Here is a tiny trained network, its code and every weight. The questions are about switching its units off for an input and a class, where a switched-off unit gives its printed mean instead of its output.

import numpy as np


def w(rows, s, z=0):
    codes = np.array(rows[::2]) - 128.0
    scale = np.full(codes.shape[1], s)
    scale[-1] = z or s
    return codes * scale


def f(y):
    return np.maximum(y, 0)


def log_softmax(a):
    a = a - a.max(-1, keepdims=True)
    return a - np.log(np.exp(a).sum(-1, keepdims=True))


def net(x, mask):
    res = np.array(x, float).reshape(1, 7) / 4 @ E
    y = f(res @ A[0][:, :-1].T + A[0][:, -1])
    res = res + np.where(mask, y, B[0][:, -1]) @ B[0][:, :-1]
    return log_softmax(res[-1] @ U[:, :-1].T + U[:, -1])


A, B = {}, {}
E = w([
[101,82,84,115,92],'x0',
[159,38,46,254,253],'x1',
[123,12,229,213,5],'x2',
[3,62,234,129,179],'x3',
[26,170,51,214,90],'x4',
[130,122,126,127,131],'x5',
[122,126,128,130,127],'x6',
],0.0064)
A[0] = w([
[120,152,115,114,184,91],'n1',
[124,196,100,128,208,53],'n2',
[81,152,136,60,64,150],'n3',
[128,104,113,47,168,205],'n4',
[182,112,186,83,165,250],'n5',
[131,54,85,151,188,58],'n6',
[181,83,78,248,164,22],'n7',
[156,108,148,177,91,199],'n8',
[103,182,68,49,187,6],'n9',
[114,44,59,154,171,96],'n10',
[8,67,179,87,191,122],'n11',
[176,123,200,212,100,131],'n12',
[93,212,131,118,88,117],'n13',
[47,215,79,204,112,146],'n14',
[47,161,156,166,149,172],'n15',
[120,109,136,218,246,73],'n16',
[167,186,36,205,66,140],'n17',
[154,183,187,180,158,162],'n18',
],0.011,0.0026)
B[0] = w([
[62,89,118,126,96,179],'n1',
[72,109,141,91,90,215],'n2',
[136,149,229,184,221,218],'n3',
[89,140,83,202,111,195],'n4',
[157,110,73,254,119,215],'n5',
[130,142,179,69,141,203],'n6',
[126,160,206,117,142,242],'n7',
[97,85,83,42,107,198],'n8',
[66,144,121,82,117,228],'n9',
[96,183,143,156,182,217],'n10',
[222,112,87,55,101,254],'n11',
[48,94,114,138,25,212],'n12',
[141,132,148,162,163,202],'n13',
[153,120,81,176,177,239],'n14',
[192,133,59,122,143,199],'n15',
[150,142,165,121,165,235],'n16',
[167,148,103,92,128,250],'n17',
[101,50,63,150,134,164],'n18',
],0.0081,0.0087)
U = w([
[129,183,247,159,171,25],'0',
[26,113,127,106,109,89],'1',
[231,134,110,78,136,96],'2',
[147,138,133,158,146,252],'3',
[113,118,128,177,153,204],'4',
[161,129,106,202,156,40],'5',
],0.013,0.0024)

Each question gives the input, the list of numbers given to net, and the class t.
The units are the neurons (one row each of A and B). Each row of codes is followed by its name. A weight is (code - 128) times the scale printed after its matrix; where a second scale follows, it is the last column's (A, B and U).
mask holds one flag per neuron, in row order. A switched-off neuron (its flag False) gives its mean, the last column of its row in B, instead of its output. The means were averaged over made-up inputs and are rounded, as every weight is.
A unit's drop is (log p(t) with every unit on - log p(t) with that unit switched off) / (log p(t) with every unit on - log p(t) with every unit switched off).
The circuit of an input: a set's keep is (log p(t) with only the set's units on - log p(t) with every unit switched off) / (log p(t) with every unit on - log p(t) with every unit switched off). Starting from the 12 units with the biggest drops (on a tie, the unit counted first), units are removed one at a time, each time the one whose removal leaves the highest keep (on an exact tie, the one counted first), for as long as the keep stays at least 0.8.
units of the circuit, in order: the units of the circuit, biggest drop first
unit that matters most: the unit with the biggest drop
k most important neurons: the k neurons with the biggest drops, biggest first
drop of u: that unit's drop, to one decimal
input [3,-6,-4,-6,5,-1,1], class 0: units of the circuit, in order	(n3)
input [-4,0,3,8,7,1,-7], class 2: units of the circuit, in order	(n11, n15)
input [-5,-3,-5,-2,-6,-5,-5], class 5: units of the circuit, in order	(n5, n4)
input [1,-3,7,-4,-5,-2,-7], class 1: 3 most important neurons	(n12, n8, n11)
input [-6,6,7,-7,3,-6,4], class 1: units of the circuit, in order	(n12, n8)
input [8,-5,4,4,3,-4,2], class 4: units of the circuit, in order	(n3, n7)
input [-1,8,-5,6,-1,0,1], class 0: units of the circuit, in order	(n16, n6)
input [-1,4,-7,8,-5,1,-3], class 2: 2 most important neurons	(n11, n12)
input [-8,-7,0,-1,-8,8,-4], class 3: 2 most important neurons	(n5, n7)
input [4,3,0,4,-4,3,-3], class 2: 2 most important neurons	(n11, n3)
input [-3,4,8,1,1,-8,0], class 1: 2 most important neurons	(n12, n8)
input [-5,8,-7,-1,-7,8,3], class 0: 2 most important neurons	(n16, n7)
input [6,8,1,-7,2,0,0], class 0: 3 most important neurons	(n7, n10, n11)
input [1,-2,-5,-2,2,-4,8], class 1: unit that matters most	n9
input [-3,-3,-2,2,5,-4,-3], class 5: 3 most important neurons	(n14, n7, n15)
input [5,4,-5,-6,-6,-8,4], class 3: 2 most important neurons	(n11, n4)
input [-2,-1,1,7,5,1,8], class 2: drop of n11	0.4
input [-3,0,8,-3,-3,-3,4], class 1: drop of n12	0.3
input [-4,1,4,8,-4,0,1], class 2: drop of n11	0.7
input [3,8,6,3,-5,7,-6], class 0: units of the circuit, in order	(n7)
